The rows lie along a hidden order. The number after each row says roughly how far along it the row is, from 0 to 9. A new part has a new order.
In the rows, zero is written as 128.
[108  85  83  96 156  87 181 118 100 125 135 135 186 189 128 134 135 146
  79  63 122 123  80 223 117 138 111 148 112 113]	3
[124 160 101 109 138 135 102 111 149 141 133 145 104 137 163 130 118  94
 253 146 143 124 141 156 105 130 131  95 114 128]	6
[102  84 113 127 145 107 177 133 109 122 133 134 167 173 112 125 139 151
  24  91 115 123  89 166 144 135 119 142 116 110]	2
[130 104 117 164 160 174  95 131 122 132 143 128  99 114 163 114 140 104
  77 165 103 110  96 117 136 142 136 108  58 148]	1
[ 98  85 118 122 159 132 166 136 109 112 127 132 169 173 120 121 151 139
   1  94 114 123  96 195 140 146 118 139 111 125]	2
[123 156 100  84 165 146  71 110 152 128 122 139 112 136 161 130 124  86
 255 133 154 129 152 135  99 141 114  97 132 126]	8
[108  74  62 140 163 144 131 122 122 139 150 142 150 177 191 118 136  98
  89 116 105 109  64 204 118 148 120 108  38 151]	0
[113 125 101  99 167 131  98 111 135 135 133 147 128 166 162 127 128  98
 224 125 140 120 128 174 104 138 122 100 117 125]	5
[114  80  80 153 158 134 132 120 116 140 146 137 125 155 172 122 136 113
 112 129  99 107  82 179 125 134 133 116  47 137]	1
[123 145 152 110 129 125 115 121 140 134 124 128 127 120 132 137 128 129
 202 122 140 126 144 144 118 132 129 139 160 123]	6
[125 151 134  85 126 115 126 122 141 125 120 126 142 148 107 139 120 141
 210 105 154 139 159 128 111 122 117 137 197 110]	8
[116 139 108  90 132 108 123 118 140 138 126 130 141 140 135 137 123 120
 194 108 147 131 140 173 108 133 122 137 164 115]	7
[101  82 110 128 165 143 132 128 117 120 139 139 140 157 162 116 147 111
  30 126 103 109  83 167 139 147 128 123  60 143]	0
[118 150 131  64 161 113 158 119 138 108 111 126 165 154 102 137 128 129
 180  75 167 144 182 133 112 131 102 140 195 106]	9
[132 168  75  76 150 100 122  97 143 138 126 141 130 157 157 142 107  99
 255  93 155 129 147 167  81 123 112 100 138 108]	9
[131 145 128  92 135 101 137 118 135 132 122 126 147 126 123 143 120 142
 176  99 150 135 151 161 112 124 122 148 180 111]	7
[103  79  90 132 145 114 173 123 112 128 140 139  99 180 155 123 140 126
  31  96 116 119  86 198 128 137 129 125  78 123]	1
[125 148 130 105 129 107 121 113 141 141 128 132 130 134 143 137 127 123
 205 120 142 126 143 165 111 129 126 132 144 124]	6
[118  99 111 124 142 112 147 129 116 128 135 132 151 148 131 131 140 148
  75 108 119 116 110 177 127 134 123 134 100 116]	3
[122 164 147  83 126 106 144 123 135 123 114 123 151 132  91 138 120 142
 192 103 151 143 168 127 115 121 119 141 205 106]	8
[115  85  86 138 171 148 115 124 121 130 146 142 124 151 170 121 139 102
  93 127 106 107  90 170 118 147 128 107  57 138]	2
[114  94  80 133 153 121 133 118 117 135 140 146 140 171 161 126 139 107
 146 114 116 111  98 179 119 136 122  96  73 124]	3
[ 89 100 165 135 172 170 130 141 114 106 125 127 144 142 119 111 163 129
   1 131 106 117 111 124 162 150 124 135 115 145]	1
[145 164 135 110 135 154  70 115 150 133 123 132  86  96 151 135 123  95
 255 154 154 124 164  93 108 129 124 103 162 129]	9
[129 158 121  93 149 150  76 106 153 134 122 139  98 121 158 131 124  92
 252 143 151 132 165 129 109 133 122  99 144 128]	8
[125 165 122  93 143 135  96 107 149 127 123 137 112 123 153 135 125  98
 225 130 156 127 164 137 104 131 123 108 151 126]	8
[128 166  89  90 142 118 101 103 142 133 125 141 117 142 153 138 116 100
 255 116 153 131 154 157  95 127 117 106 149 102]	8
[118 139 117 105 145 139 102 115 142 134 130 141 117 139 146 129 127 100
 190 142 142 126 133 144 114 135 128 110 130 133]	6
[103  89 124 141 148 143 144 136 116 118 133 132 148 153 130 118 149 129
  10 119 107 114  92 152 148 141 134 134  87 134]	1
[122 146 152  78 137 130 112 122 141 115 115 122 137 124 106 136 130 143
 143 114 153 142 162 111 116 134 115 145 200 118]	8
[120 109 118  99 139 100 156 119 125 128 127 122 166 154 125 139 140 152
 105  77 127 122 117 203 122 135 118 175 154 115]	5
[119 121 147  88 132 108 158 123 129 120 122 118 158 136 110 139 139 189
  70  80 131 124 131 178 126 137 116 178 177 117]	5
[106  83  88 125 150 106 166 124 112 131 142 138 165 185 137 128 139 135
  65  92 113 117  51 193 123 131 123 126  82 118]	2
[125 121 129 145 141 148 121 133 124 133 137 137 112 129 134 123 139 110
 115 155 123 114 123 131 133 129 133 112  87 127]	4
[110 140 100  77 160 132 105 115 150 131 125 140 130 154 159 132 127  96
 245 113 152 126 140 151 101 141 117 103 140 126]	7
[118 104 126 128 131 111 163 130 117 126 130 125 157 147 118 133 138 151
  66  99 122 119 112 175 129 135 120 153 134 114]	3
[124 104 114 112 127  90 161 121 126 134 128 124 162 150 131 142 132 152
  94  77 127 120 117 216 119 131 125 163 140 114]	4
[111  94 127 149 153 149 130 133 116 122 135 133 127 143 130 118 148 115
  36 134 103 109 102 159 144 141 127 133  81 134]	2
[108 110 117  81 174 121 134 116 132 113 128 127 161 158 134 131 144 127
  82  50 142 124 123 203 115 153  98 170 159 121]	5
[113 148 109  92 156 142  87 114 145 131 131 142 112 142 163 125 127  92
 225 139 150 125 149 147 106 140 118  92 123 127]	6
[129 134 118 106 166 151  95 123 135 124 128 140 121 151 144 119 138  99
 177 146 138 123 144 132 117 140 117  93  99 133]	5
[119 126 131 139 165 171  82 131 131 121 134 142 108 135 137 113 136  90
 142 173 127 127 128  93 125 143 117  81 101 132]	4
[125 111 120 145 155 161 101 130 125 128 138 137 109 122 153 117 138 100
  99 155 108 116 116 114 134 139 125  99  80 136]	3
[116 160 143  67 167 128 121 123 140 103 112 126 149 145 110 131 132 125
 160  91 160 146 175 116 112 138  98 136 210 113]	9
[ 97  74  88 136 150 122 189 121 116 130 140 143 163 183 148 123 143 137
  30 105 109 114  89 200 133 139 134 127  66 134]	0
[111 107 130 107 159 118 151 124 119 115 124 125 162 152 119 133 146 142
  49  82 128 123 109 175 129 143 112 160 138 121]	4
[115  96 127 129 149 131 141 132 116 120 131 126 152 152 115 128 146 138
  79 113 117 119 106 158 137 138 121 137 123 124]	3
[127 106 111 123 121  95 170 123 120 139 134 124 154 147 131 138 131 153
  82 110 119 117 111 204 126 128 127 155 131 114]	4
[108  88 111 143 150 133 150 131 113 125 138 134 143 158 140 121 144 127
  58 116 107 118  87 167 139 139 130 125  83 130]	2
[114  87 103 148 151 153 123 128 118 133 143 135 119 135 164 115 139 110
  44 140 101 108  88 151 140 143 132 120  56 143]	0
[107  78  88 143 154 133 137 123 120 132 142 141 133 159 170 119 141 111
  65 124 107 107  82 180 124 140 132 114  55 140]	1
[125 148 127 106 134 151  87 119 141 134 127 139 107 124 151 126 131 102
 189 155 138 125 150 131 124 133 127 125 156 130]	5
[125  97  95 168 110 116 162 122 117 151 145 140 125 149 147 127 130 118
  95 130 104 108 100 166 135 123 153 113  50 127]	1
[115  67  63 140 178 150 111 115 121 137 152 142 122 161 196 116 137  93
 113 132 101 110  58 198 114 153 118 102  27 145]	0
[122 160 124  75 185 161  67 113 146 104 116 134 105 126 153 127 136  80
 222 114 159 128 163 131 101 148  98 103 173 124]	9

[135 159 160 179 147 140 157 201 174 194 148 149 148 143 142 131 129 123
 113 115 110 122 113  35   2 106  94  43 114  90 109 110 117 107  89 109
 105 123 114 112 105 121 123 122 118 104 122  89  87  97 111  64  97 122
 121 113 116 120 130 130 141 133 151 156 148 171 150 253 160 202 146 206
 138 145 148 134 151 130 135 142 129 122 129 128 117 119 111 127 116 127
 129 129 143 134 138 134 147 134 150 145 140 152 141 133 140 141 128 126
 101 104  95 109 102 108  88 104 115  98 118 109 118 120 108 102 124 100
 126 124 112 124 127 126 124 126 130 116 126 124 124 120 115 114 117 112
 115 122 124 128 128 130 147 151 139 163 162 146 162 149 160 156 177 174
 190 156 255 178 166 187 143 181 140 130 128 129 117 112  79 119 115 120
 107  93 118 116 112]	8
[134 157 159 173 146 140 159 205 177 196 157 162 170 171 187 186 175 195
 179 151 164 137 142 180 202 137 145 157 133 141 131 131 127 123 115 115
 104 118 107  98  79 108 112 115  98  87 116  66  51  68 101  40  70 107
 114  90  94 103  75 118  86 118  99  98 114 102 115  52 113 100 121  93
 123 119 120 125 114 127 121 108 123 104 122 126 112 110 103 125 102 110
 121 116 107 114 111 122 110 120 114 116 117 100 103 120 108  87 121 119
 104 108 106 120 122 122 121 127 128 130 131 130 133 132 139 145 134 190
 132 139 153 152 142 150 159 150 191 233 174 186 149 150 187 190 147 156
 149 158 139 132 150 145 156 150 135 141 139 133 131 131 131 128 129 126
 111 126 108 126 120 121 124 114 119 126 125 130 127 124 123 128 131 129
 131 143 134 132 128]	3
[134 155 161 167 148 139 154 191 171 197 158 160 166 171 188 183 182 201
 184 157 176 141 141 231 243 149 164 218 144 179 151 152 140 156 169 161
 171 149 148 153 154 136 135 131 132 130 128 123 121 125 125 106 110 122
 122 107 105 108  85 120  83 115 101  91 109  85 107  13  97  64 108  40
 116 103 109 116  94 123 105  74 109  59 104 121  90  93  63 122  63  98
 111 111 113 111 109 122 109 121 117 115 118 108 108 122 113 100 123 122
 110 111 106 121 121 121 114 121 125 117 126 123 124 124 119 114 125 104
 126 122 103 117 122 117 111 120 114  82 100 102 118 115  98  94 113 105
 113 107 117 125 110 107 105 110 122 109 111 120 115 122 120 121 112 118
 117 124 109 115 123 121 127 120 126 129 130 134 143 139 144 132 140 134
 140 158 141 138 144]	0
[135 161 160 169 149 140 157 193 170 197 157 158 149 162 178 165 157 179
 151 136 149 131 129 101 116 121 114  86 120  95 108 106 113  93  60  84
  59 106  91  80  58 101 115 115 110  91 120  90  96 108 117  90 102 129
 124 115 114 114 108 124 118 122 116 110 120 106 118  46 110 100 117  77
 120 112 114 122 117 126 120 116 124 113 133 131 134 134 152 131 149 147
 147 145 181 147 155 139 164 140 166 162 149 173 153 140 162 202 142 145
 141 152 146 136 133 125 121 125 127 119 128 124 126 127 121 118 128 136
 128 128 119 134 130 135 137 138 168 181 144 168 142 140 162 163 134 138
 136 141 129 130 130 122 127 130 123 115 113 121 111 119 115 112  91  98
  70 109  18  86  91  75 111  45  94 118 113 121 100 106  81 121 124 126
 121 133 133 125 127]	6
[134 170 164 176 146 140 156 202 192 204 158 159 169 172 192 189 172 188
 171 149 159 134 139 164 172 133 134 140 128  72 122 121 122 111  84  99
  74 104  97  82  63 103 110 111 104  77 116  73  53  73 104  51  82 112
 120 101 103 114  94 122 108 122 116 111 121 114 121  94 121  96 124 103
 125 118 118 126 114 126 118 101 119  91 117 123 104 106  85 125  95 103
 115 115 101 116 114 124 116 124 122 125 127 128 129 130 140 139 136 140
 148 165 167 148 155 144 159 151 140 158 140 150 142 139 159 162 136 215
 133 142 161 148 137 141 145 137 153 161 143 136 130 127 130 127 126 124
 124 122 124 127 123 120 122 123 125 123 126 127 129 129 132 131 131 135
 139 136 177 149 142 162 137 172 148 134 140 142 159 151 154 134 138 131
 137 137 132 129 126]	4
[135 160 157 173 145 138 154 196 170 197 156 159 170 172 200 181 178 219
 185 157 177 141 148 201 255 145 160 208 142 165 144 152 138 151 159 163
 157 148 138 142 132 127 132 127 124 109 123  98  98 124 114  70  93 121
 118  98  94 101  75 118  77 113  93  84 107  80 110   1  94  62 110  42
 115 102 104 117 102 124 107  86 111  65 116 124  99  98  90 123  86 106
 119 116 115 116 113 123 117 123 129 124 125 118 110 124 122 116 126 127
 104 117 109 120 120 116 108 118 122 114 125 116 123 124 109 103 124 103
 125 117  84 112 119 112 101 116 115  81  92 109 119 114 109  99 112 106
 115 114 120 128 122 113 125 131 128 127 131 132 133 133 136 133 138 139
 136 143 163 173 148 170 143 198 158 138 148 158 193 170 177 142 159 142
 152 189 155 143 149]	1
[134 163 159 163 146 139 154 197 180 209 156 161 170 173 190 191 181 217
 182 160 168 139 148 197 246 146 156 193 140 158 141 142 135 144 149 142
 137 130 127 122 112 120 122 122 118 102 121  96  77  85 107  57  81 108
 114  94  93 103  66 116  74 113  95  86 105  84 107  10 100  66 113  61
 119 108 108 120 106 125 114  95 118  93 116 124 111 114 101 125 112 117
 120 123 114 122 120 125 119 124 120 119 121 119 118 123 115  97 121 117
 108  99  96 113 109 117 108 114 121 111 121 114 120 121 112 109 123  83
 125 121 107 116 122 120 118 122 115 108 122 127 128 128 133 138 131 138
 137 144 136 131 147 149 161 154 139 156 160 142 153 144 148 148 165 158
 174 150 244 174 163 185 146 213 163 138 147 149 172 160 185 137 144 137
 142 154 138 135 135]	1
[135 162 160 184 146 137 160 194 157 176 150 140 141 134 130  98 109  98
  96 102 108 118 108  15   1 107 103  66 117 101 118 120 119 116 103 119
 109 132 115 111  95 112 120 120 116  86 119  86  95 116 122  96 126 141
 132 145 141 131 179 138 181 143 167 164 154 160 151 192 144 156 131 139
 126 121 128 126 128 127 125 127 126 117 143 134 143 138 158 132 144 145
 140 137 158 129 128 127 123 123 124 116 116  94  84 114  94  53 116 115
  81  96  92 114 117 115 113 124 128 123 129 129 130 128 118 112 126 121
 126 121  94 125 123 124 121 132 164 182 151 183 152 153 208 209 153 173
 165 177 145 135 163 154 171 162 136 138 134 129 123 126 121 116  96 106
  86 123  56 105  99 103 122  88 109 125 119 126 106 104  59 117 113 118
 100  85 119 108 106]	9
[134 157 164 172 150 141 158 203 183 200 153 149 146 146 145 131 131 133
 115 116 108 120 112  47  12 108  97  51 112  87 111 108 117 109  94 109
  99 121 117 114 111 117 122 123 120 108 122 101  73 116 108  76  98 118
 123 112 116 120 119 128 134 134 142 142 142 161 146 245 157 195 146 213
 139 149 148 136 152 131 137 151 131 135 129 128 121 121 113 127 116 125
 127 128 134 131 136 131 141 134 144 144 139 156 148 135 143 156 131 129
 121 118 106 116 107 114  97 106 117  98 116 107 115 118 103  97 122  82
 125 121 113 122 125 126 125 127 130 121 120 121 124 123 115 113 120 120
 118 115 123 127 125 122 128 131 132 141 147 139 150 144 153 154 171 173
 199 157 255 193 170 205 149 224 162 136 138 136 138 130 122 124 116 122
 112  90 115 116 114]	8
[135 157 165 176 146 140 158 191 169 193 147 151 150 152 150 132 131 137
 118 115 119 122 113  16   1 108 100  53 113  86 107 110 114 107  83 104
  96 124 117 112 106 118 125 124 121 105 122  93  91 104 114  75  99 122
 120 104 105 111 106 126 123 128 135 136 140 145 145 212 151 196 145 196
 138 150 157 138 163 132 145 170 136 149 141 132 128 122 118 127 120 119
 125 123 130 126 127 129 135 130 146 145 138 156 142 135 150 188 139 143
 136 146 135 129 128 118 108 114 121 103 121 108 117 118  95  87 119  60
 124 115  85 113 120 117 113 123 132 122 109 129 128 127 130 125 121 116
 121 121 121 127 115 111 120 123 124 124 127 131 130 135 140 136 148 158
 176 151 255 194 172 203 156 255 182 142 157 162 190 170 167 137 144 132
 129 133 130 122 118]	8
[135 159 163 170 144 139 151 189 172 199 161 160 165 168 190 185 180 211
 179 156 173 140 147 195 234 143 157 195 138 152 138 145 135 141 142 138
 137 136 123 121  99 118 124 121 116  98 121  82  74  89 106  48  79 113
 115  91  89  98  67 116  71 112  92  85 105  87 111  14 100  62 113  54
 118 106 109 120 111 125 112  98 118  90 121 126 112 113 102 125 105 116
 122 122 120 120 120 125 118 124 127 123 124 115 108 123 114 101 123 118
 101 105  96 114 111 113 104 115 120 108 121 118 122 123 110 102 124  94
 125 119  98 119 122 120 117 127 130 122 118 132 130 130 140 132 131 136
 135 144 135 131 147 144 166 162 142 159 164 145 153 145 153 147 162 161
 175 149 251 175 160 178 145 206 166 138 146 152 174 156 160 137 143 136
 139 157 140 133 133]	1
[135 157 161 171 148 139 157 200 176 197 159 162 168 169 189 183 177 198
 185 155 167 137 147 190 217 140 148 176 134 142 131 134 129 128 122 120
 115 118 113 101  85 109 115 118 110  84 117  71  54  74 101  38  73 106
 113  90  93 102  71 118  82 115 100  98 112 104 116  54 111  91 118 115
 122 117 119 124 119 126 123 107 122 108 123 126 117 114  98 125 107 114
 121 118 106 117 113 122 104 122 115 113 118 101 106 119 106  75 116 116
  98 101  94 116 124 120 112 120 126 121 128 126 128 129 134 132 132 164
 130 137 150 144 138 145 154 145 179 219 172 183 149 153 193 191 149 162
 154 163 144 133 156 157 167 157 140 153 150 137 143 137 138 136 135 138
 132 131 132 130 127 124 127 125 120 127 124 125 116 123 110 125 120 126
 124 126 128 127 127]	3
